Each row is followed by its class number.
[ 17  22  -5   5 -20 -44 -36   1   7  33  -7  24 -15 -27  26   0 -50  44
  18  -6  13  19  -8 -47   0  69  28  -8  87  33  46  12 -28  51  18  11
  70  -5 -34]  2
[  9  15   3   4 -30 -68 -19  16  21  50 -33  28   1 -16  21  -6 -39  51
   5 -18  15  23 -17 -69  -3  54  19 -16  97  18  40   8  -8  28  34   4
  65   5 -40]  1
[ 32   4 -68   8 -16  13   0  29  28  -2  10  40 -21  17 -17  19 -19 -52
 -21  12  20  -9  48   3   6  33  17  54 -35   4 -17  61  -3   2  28  -6
 -24  72  -8]  7
[ 45 -14 -62  11 -17   9   9  11  44   2   1  34   3  19  -3  20  -9 -62
   2  16  23   1  28   9 -16 -23  23  75 -60   8 -31  65   2  14  16 -16
   0  62   0]  8
[ -1  12  -7  14 -29 -49 -37  -1  17  27 -22  26   9 -16  22   0 -41  42
  27 -14  15  29 -29 -57  21  64  19 -14  96  32  46  16 -34  49  17  -2
  72  10 -38]  3
[ -17   22  -24  -12  -26   27    1   53  -38   87   17   -6   -2   -3
   20   23  -51  -39   -8   21   -5   46    1 -101   51  -48  -19   21
  -16  -57  -37   13  -20   46    6   23   23  -28   18]  5
[-20  19 -50 -34 -10  10  11  12 -14  53  19  10  36 -10   7   7 -54 -39
  -3  22  11  68 -10 -95  36 -43  14  53 -25 -39 -22   9 -31  49  43   6
   9 -49   4]  8
[ 42   2 -42  21 -28   9  11  16  46 -13  16  38   3  32  -4  14  24 -68
  11   2  20 -16  11  30  15  -7  13  58 -64  -7 -35  85  -1  12   7  -5
   3  72  -8]  3
[ 12   3 -21   2 -33 -51 -26  -4   9  58 -16  33  11 -16  32 -20 -43  49
   4  -5   3  44   0 -46  -5  41  35  -8  95  30  74  18 -21  39  30  -2
  55   4 -46]  0
[-31   4 -41   3  -3 -16  24  59 -31  81  27  -4   0 -11   0  10 -56 -46
  -9   5  -9  50 -12 -79  28 -25  -3   1 -26 -44 -28  18   9  34  16  25
  19  -1   1]  6
[  4  16  -9 -17 -19 -57 -53 -17   5  42 -20  -4  18  -7  37  -8 -48  31
  28  12  -3  41 -23 -69  -1  14  25  19  81  42  38 -19 -36  27  46  16
  45  16 -35]  8
[ 50  -2 -56  10 -29   9   9   3  42  -1  19  35   3  19   2   5  18 -51
 -21   6   4   3  34  34   5 -13  15  61 -38   1  -8  66   0   5  22 -13
 -19  58  -3]  0
[-58  23 -31  17 -34 -44 -32 -67  11   6 -13 -23   2  -3 -49 -41  -2  -9
 -12   5   9 -10  21   7  34  16  35  27 -13  28   5 -46 -31 -53  39  24
 -67   2 -18]  7
[  2  17   2  -7 -17 -52 -56 -14  -2  41 -10  -5  12  -9  31 -22 -49  13
  37  22 -16  44 -14 -49   2   6  27  12  81  31  35 -25 -35  28  52  20
  44  22 -28]  8
[ -1  28   2 -13 -16 -64 -56  -8 -10  17  -9  -8  18 -12  33 -26 -29  15
  17   8 -15  35 -12 -64  37  36  21   0  91  33  29  -2 -43  20  53  30
  28  31 -34]  7
[ 61   0 -57  14 -16  18  11  20  39 -16  21  39  -6  14   3  34  32 -56
 -16  11  20  -4  16  27  -5   5  14  62 -44  16 -32  68  -9  29   0   1
   5  53 -12]  2
[  0  33 -43 -23  -1  20   7  18 -23  40  29  11  23 -24  14  20 -23 -36
 -22  13   2  65 -17 -76  67  -9   9  44   6 -28 -24   8 -42  80  30   8
  19 -47   5]  2
[-53  23 -25  20 -50  -3 -51 -85  19   3 -21 -17  12  12 -30 -12  11   2
 -14  -8  15  16  10   2  38   2   1  39  -4  14  -4 -44 -22 -45  24  19
 -58 -24 -10]  5
[ 15  34  -2 -16  -8 -48 -52 -17  -4  22  -9 -10   3 -23  46 -11  -7  24
  19   8 -12  36 -26 -47  33  36  23   9  95  45  26 -26 -44  48  39  25
  43  14 -31]  2
[ 60 -16 -53  -1 -28  12  17  10  38   3  16  43   8  27  20  12  25 -41
 -23  15  10  10  29  31   0 -17  14  57 -41   5 -12  77   1  18  18 -12
 -13  56 -16]  0
[ 47 -12 -69  11 -18  16   3  15  45  -3   9  33 -13  19 -14  19 -12 -61
   0  17   9   7  28  16 -19 -12  21  70 -56  12 -30  61  -3   6  22 -13
  -8  64  -4]  8
[-46  42 -25  15 -38 -21 -36 -87  18  -8  -8 -23   7  -5 -36 -26  25  -1
  -1  -3  26 -16   6  26  34  10  29  49 -25  36   3 -42 -25 -39  21  30
 -52 -13 -14]  2
[-65  13 -27  13 -36 -43 -14 -76  31  36 -16 -16  19  24 -37 -23  11   6
 -28   1  25  -5   1  23  15   6  23   0 -33   2  11 -60  -5 -50  29  18
 -49 -28 -19]  4
[ -15   13  -35  -11  -13  -13   19   55  -52   79   28    2    0   -8
    0   -2  -72  -32   -8   21   -8   19    7 -104   50  -27   15   16
  -18  -45  -18   26  -25   48   25   25   13  -14    1]  7
[-18  18 -49   9 -13   6  18  61 -35  71  25   5   8  -6   4   6 -57 -26
 -17   9   2  29 -10 -94  38 -24 -11  -2  -5 -40  -9  20 -20  36  14  16
  38 -14  19]  4
[ -10   14  -35  -32    1   -7   19   27  -22   58   37   11   32  -10
   10   11  -46  -37  -20   25    1   61    0 -102   61  -14   14   45
   -3  -46  -27   27  -57   60   41   13    1  -36   -6]  7
[-36  -1 -40 -22   3  -2  16  14  -5  52  22   9  32 -18  11  15 -39 -38
 -27   6   6 102 -26 -95  57  -2  -2  41  -9 -37 -28  27 -26  44  34   2
   4 -30  -9]  6
[ 45  -7 -63  13 -22  -1  14  11  50  15  20  35   6  13  -4   3  20 -46
 -24   3   6   8  28  23 -11 -16  17  58 -42  -2 -10  67   7   5  15 -11
 -14  58  -8]  0
[ -56    2  -11    2  -47  -45  -19 -100   27   34  -13  -13   43   18
  -22  -32   29   16  -34    3    4   10   -5   36   30  -17   37   18
  -18    5   22  -59  -10  -22   25   15  -60  -45  -26]  0
[ 18  12  -5   9 -24 -40 -34   7   7  31 -15  28 -19 -29  27   0 -44  45
  12   0  10  12 -15 -44   8  69  24  -6  93  33  43  12 -35  66  14  13
  74   2 -31]  2
[-70 -22   0   3 -32 -72  -7 -92  41  47 -15 -25  18  21 -34 -14  18   2
 -25  -4  13  14 -19  27   9   1  30  14 -53  -4 -11 -49   9 -40  18  20
 -62 -17 -34]  6
[ -19   20  -44  -30   -5    2   11   27  -17   33   34   12   22  -20
   -3    8  -55  -30  -23   17    7   59    1 -107   64    4    2   40
    4  -36  -23   30  -53   42   43   15   -3  -32   -2]  7
[ 36   1 -45  16 -18  -6  34  35  51  15  -7  45  -1  28 -18  20  25 -51
 -19   0  28  -2  30   5  -7   3  15  56 -35 -13 -27  63  19  -1  25  -7
  -9  70 -14]  1
[-64  26 -42  33 -26 -19 -33 -82  27   0 -11 -12  23   2 -42 -35  14  10
 -23 -14  25  11   1  11  22  27  14  20   0  18  23 -54 -25 -56  34   8
 -48 -23  -6]  4
[ -8  17 -38  -3 -11   7  15  43 -42  76  34  -4  15 -11  19 -11 -43 -26
 -15  18 -17  27   0 -83  49 -54   5  26 -13 -45  -2  12  -7  48  16  17
  12 -21  12]  0
[ 48   6 -41  15 -37  20  -7  15  44 -12   5  33  -9  28   8  23  17 -68
  -8   7  18  11  36  14  -4 -23 -10  58 -48  -6 -43  78   2  -9  11   1
  -4  60   0]  5
[ -1  15  -4  -4  -6 -51 -39  -7   9  41 -19   2  35  -2  43 -10  -5  30
   2   3  -2  57 -32 -49  15  35   6  -9 106  27  42 -15 -49  31  39   5
  53  22 -24]  4
[-55  13  -6   5 -53 -29 -42 -92  23  35 -18 -24  23  25 -19  -8   5   2
 -19  -3   9   3  -4   3  27 -29  12  25 -32  -3 -15 -52 -12 -31  15  23
 -52 -47 -17]  5
[ 39   7 -76  10  -9  27   1  23  39   7   2  32 -11  21 -10  17  -4 -76
   1  21  13  13  42  26 -10  -1  22  71 -44   3 -24  36   5   9  37 -13
 -15  76   5]  8
[-57  32 -23  20 -46 -10 -50 -78  14  15 -24 -32   7   9 -26 -13  11  -1
  -9   3  17  17  19   6  37  -5   2  32  -5  27  -6 -57 -23 -53  22  24
 -58 -20 -11]  5
[  3  12  -3   4 -46 -28 -54   5  15  31 -24  19   3 -16  42  16 -49  40
  13  -8   9  51 -14 -69   5  45  -5 -25  97  30  30  23 -33  37   7   9
  75 -13 -27]  5
[-43  13 -17   5 -37 -29 -20 -89  25  18  -9 -15  16  12 -34  -4  21   3
 -21   3  20 -15  -9  28  43   8  34  33 -39  11  -5 -52 -17  -5  13  28
 -51 -45 -29]  2
[ 47   0 -41  19 -18   3  31  38  55  18   8  41  -3  25 -15  23  26 -54
 -18   1  21 -10  22   7   0   4   9  56 -40 -31 -33  54  14  11  22  -2
  -5  55  -8]  1
[ -2  20  -1 -16  -3 -67 -52 -15  -1  20  -8  -6  19 -14  35 -31 -27  23
  14   7 -13  36 -15 -75  34  42  22  17  99  31  32  -9 -55  16  54  29
  20  31 -45]  7
[ 38  17 -58  28 -16   7  20  43  32  25  -2  41  -6  30 -13  19  28 -58
 -16   1  20   4  38   7  -4   6  19  47 -29 -15 -18  37  36   4  36  -7
 -12  76  -3]  1
[ -18    7  -36  -11  -16   -6   18   63  -47   71   31   -2   -6   -9
   -5   12  -78  -27   -8   22  -10   11    3 -107   54  -18    6    6
  -16  -40  -22   27  -29   50   14   31   15  -16    3]  7
[  0  15   7   7 -25 -56 -20  23  15  55 -28  22  11 -15  26  -3 -30  50
   9 -12  15  28 -22 -77   7  53  15 -16 102   9  41  -1 -13  39  29  14
  66   3 -36]  1
[-49  30  -1   9 -42 -42 -25 -91  31  16  -4 -17  23   8 -28 -15  22   1
 -18   1  29 -16  -5  32  35   1  35  32 -43   5  -7 -53 -14 -19  14  32
 -42 -50 -19]  2
[ -13   23  -31  -25   -3   -3   15   36  -31   53   29    5   28  -14
    9   14  -49  -28  -17   18   10   64    3 -113   62   -8   12   36
   -3  -38  -21   41  -43   50   33    6    9  -29    4]  7
[ -17   32  -36  -27  -13   24   -2   28  -17   49   18   -1   23  -15
   26   27  -41  -34  -18   17    5   91   -3 -114   62  -30  -21   35
   11  -38  -42   22  -41   50   26    7   17  -49   17]  5
[ 39  -7 -43  16 -22   7  11  18  45  -4   3  39  -1  23  -3  20  22 -56
   4   4  21   2  10  20  13   1  15  57 -44   8 -30  77 -10  14   4 -17
   6  78 -15]  3
[  1  20   5 -16 -28 -38 -67 -14  10  35 -23  -2  22  -3  50   0 -24  22
   8   2 -13  55 -29 -72  26  14  -7  14  99  26  18  -5 -47  27  31  23
  45  10 -36]  5
[  2  33 -26  -3 -13  12  13  53 -54  67  30  -5  -8 -15  16  10 -45 -35
   4  22   3  14  -2 -82  53 -37  11  23 -34 -35 -25  25  -8  68   6  30
  35 -24  11]  2
[-71 -11 -10   5 -38 -62 -22 -94  40  30 -10 -19  30  18 -29  -9  14   3
 -29 -11  17  18 -26  19  14   3  21  17 -45   7  -7 -50   7 -50  18  22
 -59 -21 -35]  6
[  -8   18  -35   -8  -25   19    4   60  -35   82   14   -8  -14   -1
   20   24  -69  -41   -6   26  -11   41    5 -105   54  -45  -11   14
  -17  -40  -37   28  -21   52   10   25   30  -31    5]  5
[  7  -1   5   5 -27 -56 -27 -14  18  42 -11  27  16 -19  39 -31 -42  56
   7  -5   4  33  -7 -48   2  41  27   3  92  19  66  28 -29  36  22   2
  56  -6 -42]  0
[ 24 -22 -52  23 -11  -1   4   8  48  -2  20  27   0  15   0  15  22 -69
 -15   3   5  35   8  26  -8   4   7  49 -55   4 -40  61  10  -7  14  -5
 -16  77  -7]  6
[-10  34  -2  -3 -18 -55 -48 -12  -1  20 -16  -2   8 -14  29 -20 -20  28
  34   1  -6  40 -29 -60  35  40  17  -4 102  38  36 -19 -40  29  45  16
  44  29 -32]  3
[ -25   22  -48  -28   -1    5   14   15   -5   31   20   11   37  -15
    0   15  -28  -23  -14    1    5   71  -37 -100   77   -2   -2   39
   11  -34  -28   16  -48   61   35    3   10  -41  -10]  3
[ -14   20  -47  -31  -14   38  -10   23  -13   59   20   10   39  -12
   25   32  -45  -40  -26   11   -2   88  -23 -113   66  -36  -21   51
    3  -43  -39   23  -47   61   20    6   17  -55   -1]  5
[ 34  17 -79  23 -13  16  21  48  43  22  -3  37 -15  19 -20  23  23 -61
 -19   2  21   2  41  13   1  20  10  38 -27  -9 -27  24  31   3  37  -2
 -20  75  -5]  1
[ 14  21 -15 -16 -23 -51 -43 -10 -13  48 -15  -9  15 -15  51 -27 -19  36
  10   4 -23  42 -15 -44  30  17  19  -7 100  38  50 -19 -26  40  47  16
  31  18 -35]  0
[ -21   19  -54  -19   10   23   11   31  -16   66   27   14   41   -6
   11   17  -40  -27  -35   12    9   84  -21 -102   52   -5   -4   34
   13  -42   -1   11  -45   46   36   -5   21  -43   -3]  4
[ -15   27  -35  -31  -22   24   -6   21  -13   63   19    8   38   -5
   28   34  -41  -41  -20   15    3   86  -12 -104   60  -42  -15   43
    5  -44  -35   17  -45   56   23    6   19  -54    6]  5
[ 33  10 -76  13 -15  24   2  28  36   9  -6  35 -11  23 -10  21 -13 -81
  -1  27  16   4  48  34 -12  -5  27  60 -43   9 -20  30  11  17  35 -17
  -6  69  10]  8
[  4  18  -8 -13 -36 -41 -64 -18   7  23 -23   2  13  -8  46  -1 -24  27
   8  -4 -10  59 -25 -79  26  18  -9   2 105  31  19  -9 -41  20  37  23
  40   8 -35]  5
[-11  31   9  -1 -20 -57 -51 -18   5  21  -9  -5  22  -7  33 -17 -13  21
  33   4  -8  36 -36 -49  43  31  13   0  96  30  29 -21 -47  35  41  20
  43  26 -31]  3
[ -50    0   -7   -6  -47  -47  -18 -102   27   44   -5  -16   40   20
  -26  -34   17   10  -29    1    4    2   -4   35   25  -33   37   29
  -45   -2   11  -40    0  -32   23   14  -66  -37  -30]  0
[-19  18 -25   5 -15   3  16  60 -42  77  26  -5   0   0   1  12 -46 -34
  12  19  -9  23 -19 -86  55 -36   5   8 -24 -37 -26  25 -16  54   3  19
  34  -2   4]  3
[-54  19  -5   1 -39 -36 -19 -93  30  25 -10 -19  13  10 -39  -9  22  -5
 -18   3  22 -12  -2  33  37   2  41  27 -50   3  -7 -57  -6 -19  14  25
 -52 -41 -18]  2
